Here is a tiny trained network, its code and every weight. The questions are about switching its units off for an input and a target symbol, where a switched-off unit gives its printed mean instead of its output.

import numpy as np


def w(rows, s, z=0):
    codes = np.array(rows[::2]) - 128.0
    scale = np.full(codes.shape[1], s)
    scale[-1] = z or s
    return codes * scale


def norm(h):
    return h / np.sqrt((h * h).mean(-1, keepdims=True) + 1e-5)


def f(y):
    return np.maximum(y, 0)


def softmax(a):
    e = np.exp(a - a.max(-1, keepdims=True))
    return e / e.sum(-1, keepdims=True)


def log_softmax(a):
    a = a - a.max(-1, keepdims=True)
    return a - np.log(np.exp(a).sum(-1, keepdims=True))


def net(x, mask):
    ids = ['αβγεζηθλμξπσ'.index(c) for c in x.split()]
    T = len(ids)
    res = E[ids] + P[:T]
    u = 0
    for l in range(2):
        r = norm(res)
        for j in range(2):
            rows = slice(3 * j, 3 * j + 3)
            q, k, v = (r @ M[l][rows].T for M in (Q, K, V))
            z = softmax(np.where(np.tri(T) > 0, q @ k.T / 3**0.5, -1e9)) @ v
            o = O[l][rows]
            res = res + np.where(mask[u + j], z, o[:, -1]) @ o[:, :-1]
        u += 2
        y = f(norm(res) @ A[l][:, :-1].T + A[l][:, -1])
        res = res + np.where(mask[u : u + 8], y, B[l][:, -1]) @ B[l][:, :-1]
        u += 8
    return log_softmax(norm(res)[-1] @ U[:, :-1].T + U[:, -1])


Q, K, V, O, A, B = {}, {}, {}, {}, {}, {}
E = w([
[95,121,184,123,107,60,141,153,87,82,152,93],'α',
[89,128,113,169,139,1,106,209,108,120,75,69],'β',
[77,187,194,97,102,99,78,162,64,101,62,137],'γ',
[93,147,145,102,117,60,103,199,143,84,40,103],'ε',
[116,182,120,108,66,166,103,242,18,111,177,41],'ζ',
[165,191,163,132,112,81,137,89,87,21,105,78],'η',
[88,92,141,117,92,100,165,131,214,33,155,114],'θ',
[128,182,114,155,147,51,173,71,81,150,70,85],'λ',
[64,229,153,136,184,167,60,134,123,47,184,132],'μ',
[102,108,154,19,66,142,203,112,95,164,33,133],'ξ',
[52,146,74,136,174,84,202,101,127,137,247,140],'π',
[65,198,26,143,199,214,174,230,206,142,89,87],'σ',
],0.0097)
P = w([
[227,113,182,158,108,100,101,164,155,186,170,153],'0',
[80,190,188,183,65,55,181,203,118,108,103,187],'1',
[84,2,157,194,152,126,152,94,96,95,86,134],'2',
[174,106,179,91,204,128,118,122,153,175,148,107],'3',
[76,200,99,130,72,83,185,150,124,53,91,180],'4',
[66,52,85,166,132,110,57,62,110,141,94,99],'5',
[154,165,172,117,92,127,118,51,162,171,167,32],'6',
[49,184,72,120,66,149,178,93,118,54,101,158],'7',
[66,72,89,166,125,99,35,61,117,180,90,136],'8',
],0.016)
Q[0] = w([
[37,254,117,220,16,92,200,124,163,64,109,118],'L0H1',
[56,99,64,108,216,95,124,152,154,52,79,203],'L0H1',
[89,130,243,116,193,99,123,132,198,163,119,31],'L0H1',
[146,137,39,169,48,114,134,98,54,45,94,206],'L0H2',
[97,186,216,200,66,119,142,80,144,138,124,44],'L0H2',
[218,18,159,137,195,141,52,102,95,152,145,113],'L0H2',
],0.0088)
K[0] = w([
[78,165,40,102,215,171,138,2,145,105,165,48],'L0H1',
[71,141,98,200,73,133,121,97,194,154,104,129],'L0H1',
[208,78,139,117,176,127,98,134,172,139,124,203],'L0H1',
[51,142,86,132,59,156,115,24,86,113,116,60],'L0H2',
[139,110,157,18,188,137,84,72,133,160,142,132],'L0H2',
[200,109,207,185,81,48,95,195,66,100,118,189],'L0H2',
],0.0095)
V[0] = w([
[110,147,180,97,132,199,19,139,150,15,146,116],'L0H1',
[80,151,141,179,191,107,116,177,228,91,162,161],'L0H1',
[92,74,112,78,84,124,147,218,70,150,184,91],'L0H1',
[166,129,108,117,108,156,156,180,114,163,24,80],'L0H2',
[144,34,104,95,77,101,179,89,255,126,117,142],'L0H2',
[141,169,61,253,199,196,167,146,226,104,146,76],'L0H2',
],0.0081)
O[0] = w([
[143,117,155,106,207,114,100,201,56,141,156,249,90],'L0H1',
[90,72,130,85,135,228,79,153,93,98,176,123,253],'L0H1',
[141,191,59,112,70,149,10,117,148,153,69,113,148],'L0H1',
[185,177,156,255,92,215,166,148,76,90,82,117,171],'L0H2',
[117,70,159,167,59,166,152,186,139,185,177,138,64],'L0H2',
[148,191,232,186,97,135,51,91,186,105,114,172,162],'L0H2',
],0.011,0.005)
A[0] = w([
[45,93,93,132,168,102,166,132,114,56,84,112,127],'L0N1',
[194,244,64,117,128,105,147,176,158,88,93,110,229],'L0N2',
[205,126,176,142,106,136,45,60,195,170,133,81,155],'L0N3',
[152,126,110,133,109,176,254,197,80,100,134,156,43],'L0N4',
[119,141,134,217,99,98,89,145,96,114,140,161,225],'L0N5',
[229,148,133,51,195,62,224,159,116,139,143,102,2],'L0N6',
[190,160,215,92,153,74,170,114,181,228,191,100,87],'L0N7',
[50,136,106,70,115,101,171,162,162,68,179,164,104],'L0N8',
],0.0095,0.0039)
B[0] = w([
[165,89,167,125,65,199,132,153,87,183,208,120,254],'L0N1',
[156,205,200,132,112,62,104,114,79,206,166,242,231],'L0N2',
[122,79,54,101,222,162,145,182,95,155,123,121,198],'L0N3',
[1,70,119,160,119,160,180,107,60,137,205,149,167],'L0N4',
[175,154,71,125,124,113,147,89,176,50,78,182,207],'L0N5',
[121,235,89,212,124,116,74,148,187,35,207,125,166],'L0N6',
[93,157,144,75,143,200,97,120,246,146,76,198,154],'L0N7',
[205,226,83,81,120,77,143,165,127,111,46,106,185],'L0N8',
],0.0099,0.009)
Q[1] = w([
[201,164,80,104,145,74,93,151,52,56,125,99],'L1H1',
[116,9,135,181,135,17,81,149,155,186,106,170],'L1H1',
[144,144,154,69,181,95,235,62,175,171,100,52],'L1H1',
[158,86,60,223,212,99,177,164,67,199,106,254],'L1H2',
[190,56,60,226,63,61,170,220,140,95,73,167],'L1H2',
[205,80,170,65,147,129,219,107,148,133,131,48],'L1H2',
],0.007)
K[1] = w([
[141,141,94,94,166,77,166,207,70,132,204,120],'L1H1',
[183,96,73,169,232,2,121,147,167,171,111,149],'L1H1',
[164,138,140,116,130,141,193,123,204,199,170,72],'L1H1',
[170,76,51,152,47,95,94,69,110,104,91,143],'L1H2',
[101,166,60,100,67,149,207,130,100,31,96,205],'L1H2',
[185,134,187,134,116,32,190,206,173,191,92,121],'L1H2',
],0.0081)
V[1] = w([
[98,21,126,166,150,64,67,94,110,134,128,135],'L1H1',
[79,102,179,149,90,102,107,173,72,79,112,97],'L1H1',
[88,149,98,95,99,220,146,97,67,118,145,139],'L1H1',
[124,135,153,70,1,202,191,178,79,71,116,158],'L1H2',
[204,77,86,110,56,146,171,85,194,124,153,184],'L1H2',
[161,73,171,230,172,87,42,202,145,184,214,83],'L1H2',
],0.0063)
O[1] = w([
[129,140,94,102,45,194,171,94,62,129,182,180,5],'L1H1',
[114,122,123,149,65,167,88,204,116,112,79,207,161],'L1H1',
[136,100,174,197,106,56,219,204,162,151,78,88,253],'L1H1',
[138,152,151,89,118,113,54,20,181,161,210,212,248],'L1H2',
[92,137,185,99,140,118,81,132,117,136,212,44,125],'L1H2',
[170,156,123,97,81,184,255,198,132,167,75,137,159],'L1H2',
],0.0084,0.0044)
A[1] = w([
[95,7,113,124,153,108,156,76,73,127,153,159,96],'L1N1',
[95,64,112,134,110,140,119,103,89,151,116,133,76],'L1N2',
[159,174,134,112,138,105,106,171,169,120,118,123,72],'L1N3',
[103,138,138,85,118,84,107,160,80,114,144,199,106],'L1N4',
[72,156,111,141,139,103,123,105,158,56,117,162,79],'L1N5',
[159,115,140,140,177,203,106,116,146,134,100,150,1],'L1N6',
[79,54,144,171,110,169,147,171,82,114,172,141,39],'L1N7',
[161,98,152,80,186,123,119,137,93,94,125,167,76],'L1N8',
],0.017,0.0069)
B[1] = w([
[78,120,108,103,101,190,74,57,82,45,171,55,230],'L1N1',
[148,135,175,154,121,172,156,112,108,4,198,131,212],'L1N2',
[110,138,154,118,67,119,156,79,107,64,110,150,211],'L1N3',
[152,55,100,116,187,162,109,131,176,134,132,61,236],'L1N4',
[94,103,105,200,148,127,139,135,145,167,110,210,197],'L1N5',
[182,84,85,109,62,70,95,135,132,109,190,97,170],'L1N6',
[109,200,180,64,149,143,154,69,76,120,120,122,246],'L1N7',
[133,90,176,148,63,82,187,99,102,99,110,141,160],'L1N8',
],0.014,0.011)
U = w([
[145,115,108,162,141,176,179,179,97,169,72,101,230],'α',
[41,77,1,129,160,130,50,77,155,161,91,110,253],'β',
[83,181,155,198,151,166,131,143,165,108,90,192,189],'γ',
[147,155,179,180,191,110,154,100,188,130,106,55,88],'ε',
[105,109,172,193,84,48,177,98,114,198,172,118,139],'ζ',
[75,180,74,84,61,78,153,133,147,103,92,119,22],'η',
[160,94,164,100,197,82,196,131,135,64,101,157,30],'θ',
[173,180,130,93,170,93,91,95,97,167,107,168,166],'λ',
[84,163,165,120,145,179,166,83,51,98,136,134,116],'μ',
[137,160,128,162,212,85,158,190,117,106,215,145,89],'ξ',
[113,109,194,103,124,159,113,183,139,200,167,162,166],'π',
[204,97,132,161,85,162,90,87,138,92,158,81,48],'σ',
],0.009,0.0034)

Each question gives the input, a string of symbols that net reads in full, and the target symbol t.
The units are the heads (3 rows each of Q, K, V and O) and the neurons (one row each of A and B). Each row of codes is followed by its name. A weight is (code - 128) times the scale printed after its matrix; where a second scale follows, it is the last column's (O, A, B and U).
mask holds one flag per unit, layer by layer, with each layer's heads first. A switched-off unit (its flag False) gives its mean, the last column of its rows in O or B, instead of its output. The means were averaged over made-up inputs and are rounded, as every weight is.
A unit's drop is (log p(t) with every unit on - log p(t) with that unit switched off) / (log p(t) with every unit on - log p(t) with every unit switched off).
The circuit of an input: a set's keep is (log p(t) with only the set's units on - log p(t) with every unit switched off) / (log p(t) with every unit on - log p(t) with every unit switched off). Starting from the 12 units with the biggest drops (on a tie, the unit counted first), units are removed one at a time, each time the one whose removal leaves the highest keep (on an exact tie, the one counted first), for as long as the keep stays at least 0.8.
units of the circuit, in order: the units of the circuit, biggest drop first
most important unit: the unit with the biggest drop
k most important neurons: the k neurons with the biggest drops, biggest first
k most important neurons of layer l: the k neurons of layer l with the biggest drops, biggest first
which heads matter: for each layer, one digit per head in row order, 1 if its drop is at least 0.15 and else 0, layers parted by /
input σ π ζ β ζ σ π ε, target γ: which heads matter -> 01 / 00
input σ ζ γ σ β θ γ, target σ: units of the circuit, in order -> [L0H2; L1N6; L0N3]
input ζ β β σ, target λ: which heads matter -> 10 / 00
input π γ ξ σ ζ ε μ, target σ: which heads matter -> 11 / 00
input ε σ σ, target σ: which heads matter -> 11 / 00
input γ ε β λ, target ξ: units of the circuit, in order -> [L0N6; L0H2; L1N1]
input λ ξ ζ γ λ λ β θ, target ζ: most important unit -> L0H1
input ε β β β σ θ μ, target α: 2 most important neurons of layer 0 -> [L0N3; L0N5]
input λ β ζ σ ζ π π, target σ: which heads matter -> 11 / 00
input θ ζ η η, target π: units of the circuit, in order -> [L0H2; L1N1]
input θ ε β γ, target π: which heads matter -> 01 / 00
input σ π θ ζ, target σ: which heads matter -> 01 / 00
input α η σ γ ζ λ μ ζ, target θ: 2 most important neurons -> [L0N8; L1N4]
input θ ξ σ γ ζ σ ζ, target ξ: most important neuron of layer 0 -> [L0N6]
input λ λ σ η, target ε: units of the circuit, in order -> [L0H1; L1N1; L1N2]
input σ λ π λ, target σ: units of the circuit, in order -> [L1N6; L0H2; L0N3]
input σ π ζ ζ π ζ, target β: which heads matter -> 10 / 00
input μ λ σ β, target θ: units of the circuit, in order -> [L0H2; L1N1; L1H2]
input ζ γ θ α η, target β: which heads matter -> 01 / 01
input β η λ σ μ, target γ: most important unit -> L0H2
input λ ζ ζ γ ζ γ ξ, target ξ: which heads matter -> 11 / 00
input π γ θ γ ζ ζ ε ε, target λ: 2 most important neurons -> [L0N2; L1N4]
input π γ μ ζ γ, target θ: which heads matter -> 10 / 00
input ζ α ζ μ σ, target γ: which heads matter -> 01 / 00
input μ η ζ θ, target θ: which heads matter -> 11 / 00
input λ β β θ β ζ μ π, target η: which heads matter -> 01 / 00
input η σ β α ζ σ, target σ: 3 most important neurons -> [L1N6; L0N4; L0N8]
input ζ σ λ θ ζ ζ β α, target λ: most important neuron -> [L0N2]
input ξ ζ λ π ζ λ σ, target β: which heads matter -> 01 / 00
